Below are the code and all the weights of a small trained network. Each question names an input and a class and asks about switching units off, where a switched-off unit gives its printed mean instead of its output.

import numpy as np


def w(rows, s, z=0):
    codes = np.array(rows[::2]) - 128.0
    scale = np.full(codes.shape[1], s)
    scale[-1] = z or s
    return codes * scale


def f(y):
    return y / 2 * (1 + np.tanh(0.7978845608 * (y + 0.044715 * y**3)))


def log_softmax(a):
    a = a - a.max(-1, keepdims=True)
    return a - np.log(np.exp(a).sum(-1, keepdims=True))


def net(x, mask):
    res = np.array(x, float).reshape(1, 6) / 4 @ E
    y = f(res @ A[0][:, :-1].T + A[0][:, -1])
    res = res + np.where(mask, y, B[0][:, -1]) @ B[0][:, :-1]
    return log_softmax(res[-1] @ U[:, :-1].T + U[:, -1])


A, B = {}, {}
E = w([
[102,70,87,149,165,175,121,151,157,207],'x0',
[127,150,108,156,130,154,142,145,123,113],'x1',
[107,84,149,136,121,147,111,112,124,111],'x2',
[170,108,124,94,165,162,182,3,93,108],'x3',
[68,170,193,83,170,188,137,150,152,97],'x4',
[126,132,126,127,123,131,136,130,127,133],'x5',
],0.015)
A[0] = w([
[98,180,162,87,194,159,145,74,102,81,111],'N0',
[104,87,66,166,133,78,39,161,193,180,133],'N1',
[130,76,171,188,135,139,107,140,139,66,122],'N2',
[168,152,184,159,2,65,127,149,83,55,47],'N3',
[37,156,178,67,190,181,156,178,213,133,209],'N4',
[125,113,89,162,117,156,100,134,141,126,134],'N5',
[187,123,165,73,195,115,147,98,128,123,102],'N6',
[145,114,87,142,106,86,151,108,90,118,190],'N7',
[110,158,196,149,124,89,77,208,150,96,249],'N8',
[79,100,43,98,208,180,119,116,162,172,107],'N9',
[93,150,171,99,173,176,129,163,206,124,21],'N10',
[159,185,143,65,208,153,99,149,89,59,118],'N11',
[116,138,114,108,87,119,137,93,64,100,110],'N12',
[103,158,189,107,164,180,125,157,189,148,32],'N13',
[119,147,144,134,95,157,96,111,131,141,124],'N14',
[150,135,121,141,101,168,133,157,109,128,123],'N15',
[113,169,188,125,50,118,33,237,168,90,25],'N16',
[201,103,128,133,205,179,195,25,62,181,66],'N17',
[130,97,90,94,127,140,144,120,128,118,117],'N18',
[143,165,112,199,130,108,82,147,139,166,128],'N19',
[74,134,140,71,168,153,162,160,170,134,113],'N20',
[117,132,146,168,124,138,91,152,167,195,103],'N21',
[151,157,217,85,131,149,177,106,146,76,110],'N22',
[169,100,125,89,132,140,148,106,75,166,115],'N23',
[105,118,141,67,135,122,149,118,80,124,126],'N24',
[109,162,122,128,38,55,115,111,108,38,188],'N25',
[160,143,123,167,45,78,158,105,113,108,143],'N26',
[141,165,150,72,130,146,146,101,106,79,116],'N27',
[83,168,137,122,74,103,89,140,138,126,141],'N28',
[121,93,100,173,103,101,105,153,150,140,126],'N29',
[58,189,205,126,190,137,99,152,201,134,117],'N30',
],0.0097,0.012)
B[0] = w([
[55,209,81,71,106,143,197,38,86,128,187],'N0',
[46,224,44,68,67,103,167,86,110,164,215],'N1',
[129,138,115,112,126,144,189,113,117,140,141],'N2',
[127,42,84,213,103,228,19,252,215,134,186],'N3',
[183,143,175,162,186,43,174,122,44,78,252],'N4',
[96,177,122,86,126,181,135,130,119,154,151],'N5',
[95,119,115,104,119,143,114,168,107,124,166],'N6',
[140,133,91,142,142,158,94,159,175,156,184],'N7',
[66,81,85,146,106,210,82,147,208,230,253],'N8',
[183,111,175,134,150,154,129,170,177,96,185],'N9',
[132,89,81,156,104,195,52,197,174,187,160],'N10',
[105,153,96,52,102,117,109,113,109,113,174],'N11',
[106,149,133,85,154,119,157,96,82,101,152],'N12',
[135,55,114,186,97,183,101,152,244,150,159],'N13',
[114,170,151,114,164,114,90,117,155,112,130],'N14',
[161,120,90,120,103,109,140,66,106,144,133],'N15',
[205,145,254,125,209,75,143,94,40,32,209],'N16',
[202,56,203,229,146,158,48,225,167,138,212],'N17',
[154,137,130,172,176,174,144,139,143,128,138],'N18',
[108,156,89,101,115,77,156,112,151,144,174],'N19',
[174,90,177,195,167,118,114,195,141,126,172],'N20',
[65,160,122,69,131,113,135,121,154,131,169],'N21',
[61,187,98,62,81,72,195,82,106,112,182],'N22',
[171,129,154,168,133,133,71,147,121,129,158],'N23',
[115,104,107,103,159,136,204,93,137,120,150],'N24',
[238,102,252,192,204,81,117,191,120,113,213],'N25',
[208,110,144,161,154,132,168,161,109,131,180],'N26',
[77,182,88,81,129,85,150,74,127,145,171],'N27',
[162,95,184,181,109,154,89,156,154,104,174],'N28',
[94,122,111,121,89,87,153,84,114,143,172],'N29',
[209,102,185,188,164,164,86,159,169,127,202],'N30',
],0.0065,0.019)
U = w([
[152,97,106,158,110,185,65,152,228,216,234],'0',
[231,128,175,146,221,85,144,108,34,69,195],'1',
[2,185,50,53,53,97,209,34,62,164,3],'2',
],0.008,0.00052)

Each question gives the input, the list of numbers given to net, and the class t.
The units are the neurons (one row each of A and B). Each row of codes is followed by its name. A weight is (code - 128) times the scale printed after its matrix; where a second scale follows, it is the last column's (A, B and U).
mask holds one flag per neuron, in row order. A switched-off neuron (its flag False) gives its mean, the last column of its row in B, instead of its output. The means were averaged over made-up inputs and are rounded, as every weight is.
A unit's drop is (log p(t) with every unit on - log p(t) with that unit switched off) / (log p(t) with every unit on - log p(t) with every unit switched off).
The circuit of an input: a set's keep is (log p(t) with only the set's units on - log p(t) with every unit switched off) / (log p(t) with every unit on - log p(t) with every unit switched off). Starting from the 12 units with the biggest drops (on a tie, the unit counted first), units are removed one at a time, each time the one whose removal leaves the highest keep (on an exact tie, the one counted first), for as long as the keep stays at least 0.8.
units of the circuit, in order: the units of the circuit, biggest drop first
most important unit: the unit with the biggest drop
top k neurons: the k neurons with the biggest drops, biggest first
drop of u: that unit's drop, to one decimal
input [1,0,-7,-4,-7,-4], class 2: units of the circuit, in order => [N1, N17]
input [-1,-4,-5,-5,3,-6], class 1: most important unit => N16
input [-2,0,0,-5,5,1], class 1: top 2 neurons => [N16, N4]
input [1,-6,4,6,-7,-2], class 0: top 4 neurons => [N4, N16, N17, N7]
input [2,-3,4,7,-5,-7], class 0: top 2 neurons => [N4, N16]
input [2,-6,2,4,-6,6], class 0: top 2 neurons => [N4, N16]
input [1,-2,2,-4,-4,1], class 2: top 2 neurons => [N1, N17]
input [-4,7,8,-5,4,-2], class 1: top 2 neurons => [N16, N4]
input [-1,-3,-1,6,8,-1], class 2: top 2 neurons => [N0, N22]
input [-7,2,3,-6,-5,3], class 0: top 3 neurons => [N3, N8, N4]
input [-8,7,-1,-1,-7,-8], class 0: top 2 neurons => [N3, N4]
input [2,-6,6,-7,0,-4], class 2: top 3 neurons => [N1, N17, N3]
input [0,1,-2,-5,3,-2], class 1: top 3 neurons => [N16, N4, N3]
input [2,0,2,1,1,5], class 1: most important unit => N8
input [1,-8,6,8,-2,-4], class 0: top 4 neurons => [N4, N16, N17, N25]
input [1,0,-1,3,-5,-7], class 0: top 4 neurons => [N4, N16, N25, N7]
input [-7,-1,-4,-5,-7,1], class 0: drop of N3 => 2.7
input [-1,4,8,-5,1,-8], class 1: drop of N7 => 0.2
input [-7,-6,-8,0,-1,1], class 0: drop of N4 => 0.8
input [7,-8,7,5,6,-7], class 1: units of the circuit, in order => [N4]
